Here is a tiny trained network, its code and every weight. The questions are about switching its units off for an input and a target symbol, where a switched-off unit gives its printed mean instead of its output.

import numpy as np


def w(rows, s, z=0):
    codes = np.array(rows[::2]) - 128.0
    scale = np.full(codes.shape[1], s)
    scale[-1] = z or s
    return codes * scale


def norm(h):
    return h / np.sqrt((h * h).mean(-1, keepdims=True) + 1e-5)


def f(y):
    return np.maximum(y, 0)


def softmax(a):
    e = np.exp(a - a.max(-1, keepdims=True))
    return e / e.sum(-1, keepdims=True)


def log_softmax(a):
    a = a - a.max(-1, keepdims=True)
    return a - np.log(np.exp(a).sum(-1, keepdims=True))


def net(x, mask):
    ids = ['ΛΠΨαβγδεζθμξστφω'.index(c) for c in x.split()]
    T = len(ids)
    res = E[ids] + P[:T]
    u = 0
    for l in range(3):
        q, k, v = (norm(res) @ M[l].T for M in (Q, K, V))
        z = softmax(np.where(np.tri(T) > 0, q @ k.T / 4**0.5, -1e9)) @ v
        res = res + np.where(mask[u], z, O[l][:, -1]) @ O[l][:, :-1]
        u += 1
        y = f(norm(res) @ A[l][:, :-1].T + A[l][:, -1])
        res = res + np.where(mask[u : u + 4], y, B[l][:, -1]) @ B[l][:, :-1]
        u += 4
    return log_softmax(norm(res)[-1] @ U[:, :-1].T + U[:, -1])


Q, K, V, O, A, B = {}, {}, {}, {}, {}, {}
E = w([
[144,109,47,107,169,119,173,90,118,136],'Λ',
[133,141,129,137,188,73,151,125,151,110],'Π',
[92,150,50,153,151,188,105,106,228,145],'Ψ',
[82,103,111,131,46,133,191,168,103,176],'α',
[122,204,75,111,164,135,153,123,158,155],'β',
[197,150,92,125,102,194,180,95,89,156],'γ',
[89,129,80,68,122,149,155,134,114,71],'δ',
[77,193,161,133,161,142,165,134,147,96],'ε',
[117,70,189,140,79,63,145,60,240,175],'ζ',
[182,64,120,135,157,130,111,233,210,82],'θ',
[95,110,96,92,104,138,128,120,129,106],'μ',
[126,142,72,45,147,106,115,149,182,97],'ξ',
[113,84,116,108,152,2,186,135,80,178],'σ',
[125,159,86,155,52,137,72,117,134,97],'τ',
[130,155,113,52,98,130,107,67,84,141],'φ',
[154,97,37,78,131,111,140,122,113,127],'ω',
],0.024)
P = w([
[82,219,85,190,255,178,95,126,178,146],'0',
[112,202,114,131,187,134,188,89,174,148],'1',
[141,175,124,114,162,122,173,121,195,156],'2',
[186,117,114,84,144,104,145,147,196,155],'3',
[184,124,135,69,115,93,147,158,177,161],'4',
[207,106,136,51,96,81,153,157,187,157],'5',
],0.0088)
Q[0] = w([
[113,111,156,64,170,117,160,119,182,155],'0.h0',
[139,175,99,75,81,108,110,7,154,164],'0.h0',
[97,172,62,97,144,105,155,120,187,108],'0.h0',
[82,77,189,170,171,119,24,92,2,97],'0.h0',
],0.0098)
K[0] = w([
[176,116,192,138,140,126,147,154,37,101],'0.h0',
[145,94,189,141,96,117,103,72,142,168],'0.h0',
[150,130,170,87,12,91,72,148,100,104],'0.h0',
[51,152,80,94,168,131,128,107,156,111],'0.h0',
],0.011)
V[0] = w([
[145,142,169,3,179,160,102,104,74,105],'0.h0',
[196,170,147,224,17,96,83,93,94,134],'0.h0',
[201,163,111,160,72,175,161,118,109,18],'0.h0',
[15,139,34,146,74,78,109,113,133,101],'0.h0',
],0.0056)
O[0] = w([
[61,160,139,36,243,69,114,30,113,127,30],'0.h0',
[152,114,171,131,12,28,62,118,127,92,201],'0.h0',
[191,103,150,185,194,147,94,157,21,129,175],'0.h0',
[106,85,160,153,120,132,2,146,100,35,254],'0.h0',
],0.0075,0.0053)
A[0] = w([
[153,8,114,236,75,164,162,123,115,254,214],'0.n0',
[157,226,79,120,182,57,249,142,149,104,126],'0.n1',
[92,77,96,85,104,105,162,127,97,117,145],'0.n2',
[85,125,92,240,104,172,117,116,184,205,4],'0.n3',
],0.0062,0.0026)
B[0] = w([
[97,208,229,7,121,154,184,148,114,59,227],'0.n0',
[138,207,106,138,135,110,85,183,105,85,254],'0.n1',
[100,183,64,177,254,105,95,147,249,75,182],'0.n2',
[74,212,109,122,138,171,127,176,35,97,189],'0.n3',
],0.0081,0.0041)
Q[1] = w([
[144,95,122,142,93,151,103,176,132,156],'1.h0',
[101,149,123,83,102,123,119,141,201,106],'1.h0',
[149,168,96,82,132,121,141,252,204,113],'1.h0',
[95,42,129,164,156,169,147,94,61,192],'1.h0',
],0.012)
K[1] = w([
[120,132,106,201,65,152,70,177,167,140],'1.h0',
[92,26,137,146,122,89,175,86,117,205],'1.h0',
[152,40,208,109,84,113,214,155,169,233],'1.h0',
[81,173,2,175,198,191,119,210,85,28],'1.h0',
],0.0085)
V[1] = w([
[155,14,194,131,116,169,100,155,113,184],'1.h0',
[64,124,103,98,148,62,147,221,2,135],'1.h0',
[139,170,112,136,114,42,89,102,42,81],'1.h0',
[168,107,90,154,164,148,123,232,102,48],'1.h0',
],0.0072)
O[1] = w([
[145,156,107,121,109,129,159,142,166,135,4],'1.h0',
[8,119,110,89,94,109,184,151,118,107,26],'1.h0',
[109,134,150,136,111,88,84,137,99,180,142],'1.h0',
[116,146,141,217,141,143,90,198,93,94,174],'1.h0',
],0.017,0.0042)
A[1] = w([
[224,129,79,106,137,222,132,129,174,163,140],'1.n0',
[52,95,170,182,128,45,196,131,97,192,2],'1.n1',
[154,134,187,240,58,38,2,164,103,138,105],'1.n2',
[126,98,44,58,140,102,8,112,163,104,38],'1.n3',
],0.007,0.00097)
B[1] = w([
[190,123,47,192,215,96,119,85,157,112,181],'1.n0',
[118,70,128,114,132,103,125,69,159,150,133],'1.n1',
[158,142,100,138,1,220,43,126,109,104,252],'1.n2',
[166,160,117,116,90,183,125,122,75,159,179],'1.n3',
],0.013,0.012)
Q[2] = w([
[197,105,134,13,69,123,66,81,95,110],'2.h0',
[39,156,174,51,167,89,90,65,103,181],'2.h0',
[69,150,119,24,160,65,103,161,31,82],'2.h0',
[10,2,133,134,84,93,189,118,209,183],'2.h0',
],0.0074)
K[2] = w([
[156,134,109,61,62,110,132,86,156,223],'2.h0',
[25,114,83,74,148,128,149,33,34,137],'2.h0',
[105,147,204,88,105,114,219,96,105,245],'2.h0',
[2,115,101,155,150,2,112,143,185,127],'2.h0',
],0.0085)
V[2] = w([
[81,135,91,100,133,183,25,229,124,135],'2.h0',
[129,64,75,99,137,30,128,108,192,162],'2.h0',
[2,88,110,153,65,129,32,30,174,130],'2.h0',
[128,170,143,130,73,176,128,31,30,97],'2.h0',
],0.0067)
O[2] = w([
[181,116,191,114,117,75,125,115,139,140,254],'2.h0',
[122,149,108,148,183,128,57,146,132,119,17],'2.h0',
[117,105,142,136,110,115,91,73,122,115,152],'2.h0',
[157,106,114,136,116,252,126,108,121,200,211],'2.h0',
],0.018,0.0063)
A[2] = w([
[72,87,214,195,17,38,227,152,146,108,124],'2.n0',
[111,2,218,128,87,134,192,59,202,134,2],'2.n1',
[104,191,43,122,218,29,204,95,162,120,222],'2.n2',
[126,209,74,172,131,119,99,98,52,102,108],'2.n3',
],0.0074,0.0018)
B[2] = w([
[191,158,34,74,81,125,145,7,160,124,162],'2.n0',
[237,69,120,94,119,86,169,118,207,147,161],'2.n1',
[133,92,146,190,57,150,79,122,207,169,254],'2.n2',
[143,100,101,90,98,38,133,139,132,202,214],'2.n3',
],0.011,0.0052)
U = w([
[129,22,128,166,150,101,144,150,144,186,193],'Λ',
[172,191,157,126,123,30,131,83,101,79,68],'Π',
[88,161,116,218,190,205,96,66,204,82,84],'Ψ',
[76,146,90,57,50,131,190,128,181,59,115],'α',
[111,198,197,141,131,83,121,173,155,216,125],'β',
[125,140,134,113,127,204,211,208,108,187,117],'γ',
[96,68,167,124,191,156,144,118,59,13,253],'δ',
[109,235,206,154,136,130,159,67,130,74,116],'ε',
[130,112,170,121,126,117,134,136,201,117,82],'ζ',
[140,141,153,172,129,107,156,254,174,40,151],'θ',
[213,4,178,116,175,156,152,78,105,69,31],'μ',
[157,185,226,25,166,126,69,183,175,92,61],'ξ',
[23,79,108,107,120,61,66,157,186,103,221],'σ',
[161,104,184,154,47,168,51,176,105,109,151],'τ',
[66,120,144,44,164,168,84,85,117,200,117],'φ',
[154,42,127,95,160,66,124,193,70,145,129],'ω',
],0.0076,0.0029)

Each question gives the input, a string of symbols that net reads in full, and the target symbol t.
The units are the heads (4 rows each of Q, K, V and O) and the neurons (one row each of A and B). Each row of codes is followed by its name. A weight is (code - 128) times the scale printed after its matrix; where a second scale follows, it is the last column's (O, A, B and U).
mask holds one flag per unit, layer by layer, with each layer's heads first. A switched-off unit (its flag False) gives its mean, the last column of its rows in O or B, instead of its output. The means were averaged over made-up inputs and are rounded, as every weight is.
A unit's drop is (log p(t) with every unit on - log p(t) with that unit switched off) / (log p(t) with every unit on - log p(t) with every unit switched off).
The circuit of an input: a set's keep is (log p(t) with only the set's units on - log p(t) with every unit switched off) / (log p(t) with every unit on - log p(t) with every unit switched off). Starting from the 12 units with the biggest drops (on a tie, the unit counted first), units are removed one at a time, each time the one whose removal leaves the highest keep (on an exact tie, the one counted first), for as long as the keep stays at least 0.8.
units of the circuit, in order: the units of the circuit, biggest drop first
unit that matters most: the unit with the biggest drop
k most important neurons: the k neurons with the biggest drops, biggest first
top k neurons in layer l: the k neurons of layer l with the biggest drops, biggest first
drop when u is switched off: that unit's drop, to one decimal
input θ μ Π Π, target θ: units of the circuit, in order : (0.h0 0.n1 1.h0 2.h0)
input Ψ Ψ Ψ θ, target θ: units of the circuit, in order : (2.h0 1.h0 0.h0)
input ω τ φ θ δ Π, target θ: 3 most important neurons : (0.n2 0.n1 0.n0)
input ξ τ α ξ β, target α: units of the circuit, in order : (1.h0)
input ζ Ψ β, target Ψ: 3 most important neurons : (1.n0 2.n2 1.n2)
input β Π δ Ψ β ε, target ε: top 2 neurons in layer 2 : (2.n0 2.n3)
input ω ξ δ τ φ γ, target γ: units of the circuit, in order : (2.h0 1.n2 0.h0)
input δ ω β, target β: 2 most important neurons : (1.n2 0.n1)
input ε δ Ψ, target Ψ: units of the circuit, in order : (0.h0 1.n2 1.h0)
input δ Π ε ω, target ω: top 3 neurons in layer 1 : (1.n2 1.n0 1.n3)
input ζ β τ, target Ψ: units of the circuit, in order : (1.h0 2.h0 1.n0)
input ξ δ Λ, target Λ: 4 most important neurons : (1.n2 2.n2 0.n1 1.n0)
input ω ξ δ, target δ: units of the circuit, in order : (1.h0 0.h0 1.n2)
input σ ζ σ α, target Ψ: units of the circuit, in order : (1.h0 2.h0 1.n0 0.h0)
input τ θ γ ε, target γ: units of the circuit, in order : (2.h0 0.h0)
input τ θ ξ γ, target γ: units of the circuit, in order : (2.h0 0.n0 1.n2)
input β τ ξ α, target α: units of the circuit, in order : (1.h0 2.n0)
input δ ξ δ, target δ: units of the circuit, in order : (1.h0 0.h0 1.n2)
input τ τ τ σ β ξ, target σ: unit that matters most : 1.h0
input σ ξ τ δ α ξ, target α: 3 most important neurons : (1.n2 0.n1 1.n3)
input τ Ψ ξ β α ξ, target α: 2 most important neurons : (1.n2 1.n0)
input γ γ β β Ψ, target γ: most important neuron : (1.n2)
input ζ γ Λ, target Ψ: 3 most important neurons : (1.n0 2.n2 1.n2)
input β δ Π, target Π: 4 most important neurons : (0.n1 1.n2 2.n0 1.n0)
input ξ ε ξ, target ξ: top 3 neurons in layer 1 : (1.n2 1.n3 1.n0)
input μ μ σ δ δ β, target σ: top 2 neurons in layer 1 : (1.n2 1.n1)
input τ θ δ τ φ Ψ, target φ: unit that matters most : 0.h0
input ξ ξ ζ φ δ, target Ψ: drop when 2.h0 is switched off : 0.3
